Here is a tiny trained network, its code and every weight. The questions are about switching its units off for an input and a class, where a switched-off unit gives its printed mean instead of its output.

import numpy as np


def w(rows, s, z=0):
    codes = np.array(rows[::2]) - 128.0
    scale = np.full(codes.shape[1], s)
    scale[-1] = z or s
    return codes * scale


def norm(h):
    return h / np.sqrt((h * h).mean(-1, keepdims=True) + 1e-5)


def f(y):
    return y / 2 * (1 + np.tanh(0.7978845608 * (y + 0.044715 * y**3)))


def log_softmax(a):
    a = a - a.max(-1, keepdims=True)
    return a - np.log(np.exp(a).sum(-1, keepdims=True))


def net(x, mask):
    res = np.array(x, float).reshape(1, 4) / 4 @ E
    u = 0
    for l in range(4):
        y = f(norm(res) @ A[l][:, :-1].T + A[l][:, -1])
        res = res + np.where(mask[u : u + 7], y, B[l][:, -1]) @ B[l][:, :-1]
        u += 7
    return log_softmax(norm(res)[-1] @ U[:, :-1].T + U[:, -1])


A, B = {}, {}
E = w([
[141,171,23,159,208,120,85,204],'x0',
[128,124,123,127,123,129,132,135],'x1',
[137,144,146,181,152,254,168,116],'x2',
[128,189,49,98,96,92,217,43],'x3',
],0.0082)
A[0] = w([
[133,154,20,109,196,97,186,126,1],'L0N0',
[74,139,91,113,159,130,133,97,40],'L0N1',
[124,1,254,111,108,135,93,125,89],'L0N2',
[101,110,139,35,104,3,143,124,95],'L0N3',
[125,169,151,91,73,110,175,92,23],'L0N4',
[164,150,141,102,120,137,135,164,124],'L0N5',
[112,81,115,97,124,42,61,170,100],'L0N6',
],0.0065,0.0056)
B[0] = w([
[131,194,204,152,44,111,95,153,175],'L0N0',
[149,130,114,122,80,135,139,137,109],'L0N1',
[141,254,83,149,61,100,136,153,254],'L0N2',
[140,99,118,234,87,103,60,122,227],'L0N3',
[124,87,66,80,136,166,127,96,155],'L0N4',
[118,131,136,145,142,115,124,109,126],'L0N5',
[113,178,153,52,157,102,188,179,200],'L0N6',
],0.0082,0.0046)
A[1] = w([
[105,43,104,63,153,80,56,142,68],'L1N0',
[114,51,119,144,98,92,168,47,35],'L1N1',
[115,47,129,153,91,124,88,128,5],'L1N2',
[128,33,126,108,91,67,115,82,37],'L1N3',
[108,59,245,111,91,154,100,142,37],'L1N4',
[138,2,122,132,104,81,127,75,38],'L1N5',
[121,110,140,110,138,146,168,126,89],'L1N6',
],0.0078,0.0031)
B[1] = w([
[176,136,152,109,159,142,244,115,171],'L1N0',
[129,77,110,131,128,114,124,87,251],'L1N1',
[142,162,115,132,148,146,135,92,95],'L1N2',
[164,95,62,159,120,161,96,98,197],'L1N3',
[149,214,87,153,95,121,151,141,130],'L1N4',
[163,134,104,199,149,187,146,76,186],'L1N5',
[114,161,142,110,143,129,125,154,105],'L1N6',
],0.011,0.0023)
A[2] = w([
[124,172,14,109,188,129,168,89,14],'L2N0',
[113,81,138,66,93,140,207,12,114],'L2N1',
[117,112,200,131,48,109,147,115,38],'L2N2',
[100,47,165,26,162,189,241,30,20],'L2N3',
[96,72,255,126,129,142,110,113,32],'L2N4',
[132,129,161,125,141,151,180,87,61],'L2N5',
[158,39,133,158,191,173,63,132,4],'L2N6',
],0.0065,0.0039)
B[2] = w([
[148,134,192,155,50,138,134,146,150],'L2N0',
[141,87,164,104,182,134,148,145,254],'L2N1',
[127,145,59,127,168,109,141,143,144],'L2N2',
[96,189,190,83,179,97,138,249,206],'L2N3',
[151,194,83,126,71,163,120,177,103],'L2N4',
[126,190,137,165,143,113,111,203,129],'L2N5',
[89,117,86,112,78,105,79,105,134],'L2N6',
],0.011,0.0038)
A[3] = w([
[165,161,113,168,106,193,141,133,41],'L3N0',
[131,218,137,191,82,243,177,145,79],'L3N1',
[119,61,134,55,255,97,85,177,73],'L3N2',
[141,149,96,87,50,35,81,126,37],'L3N3',
[122,50,118,162,220,209,76,136,36],'L3N4',
[155,68,113,154,189,183,85,145,2],'L3N5',
[61,75,97,146,165,209,76,141,21],'L3N6',
],0.0084,0.0048)
B[3] = w([
[127,94,124,118,75,115,129,77,154],'L3N0',
[151,2,52,126,162,137,120,48,254],'L3N1',
[166,74,161,90,176,215,207,46,212],'L3N2',
[48,187,181,138,131,165,73,184,205],'L3N3',
[67,217,179,128,85,47,63,185,168],'L3N4',
[133,191,161,105,78,39,159,130,142],'L3N5',
[70,220,134,144,43,67,61,189,148],'L3N6',
],0.009,0.006)
U = w([
[81,231,145,136,86,78,78,200,202],'0',
[170,25,53,157,105,159,136,46,162],'1',
[159,102,189,71,255,150,209,174,3],'2',
],0.013,0.00061)

Each question gives the input, the list of numbers given to net, and the class t.
The units are the neurons (one row each of A and B). Each row of codes is followed by its name. A weight is (code - 128) times the scale printed after its matrix; where a second scale follows, it is the last column's (A, B and U).
mask holds one flag per neuron, layer by layer. A switched-off neuron (its flag False) gives its mean, the last column of its row in B, instead of its output. The means were averaged over made-up inputs and are rounded, as every weight is.
A unit's drop is (log p(t) with every unit on - log p(t) with that unit switched off) / (log p(t) with every unit on - log p(t) with every unit switched off).
The circuit of an input: a set's keep is (log p(t) with only the set's units on - log p(t) with every unit switched off) / (log p(t) with every unit on - log p(t) with every unit switched off). Starting from the 12 units with the biggest drops (on a tie, the unit counted first), units are removed one at a time, each time the one whose removal leaves the highest keep (on an exact tie, the one counted first), for as long as the keep stays at least 0.8.
circuit, biggest first: the units of the circuit, biggest drop first
top k neurons: the k neurons with the biggest drops, biggest first
k most important neurons of layer l: the k neurons of layer l with the biggest drops, biggest first
drop when u is switched off: that unit's drop, to one decimal
input [2,0,7,0], class 0: circuit, biggest first -> [L0N2, L3N4]
input [-1,4,7,5], class 2: top neuron -> [L0N2]
input [0,3,4,8], class 2: top 2 neurons -> [L0N2, L0N3]
input [-3,-5,1,-3], class 1: 2 most important neurons of layer 0 -> [L0N3, L0N6]
input [0,-4,4,-8], class 1: top 3 neurons -> [L3N1, L1N4, L2N1]
input [0,-2,7,-8], class 1: circuit, biggest first -> [L3N1, L1N4]
input [3,6,5,1], class 1: top 2 neurons -> [L3N1, L0N3]
input [8,-4,6,1], class 1: top 4 neurons -> [L3N1, L2N0, L2N1, L0N3]
input [-4,1,1,-3], class 1: top 3 neurons -> [L3N1, L2N3, L0N3]
input [8,-3,2,-7], class 0: 2 most important neurons of layer 3 -> [L3N4, L3N6]
input [-2,-1,1,-8], class 1: top 2 neurons -> [L3N1, L2N3]
input [-2,8,1,5], class 2: 2 most important neurons of layer 2 -> [L2N3, L2N1]
input [-5,-1,4,-4], class 1: drop when L3N1 is switched off -> 0.1
input [2,0,-1,5], class 0: drop when L2N3 is switched off -> 0.0
input [-7,6,4,-5], class 1: drop when L3N1 is switched off -> 0.8
input [-5,-8,0,-1], class 0: circuit, biggest first -> [L0N2]
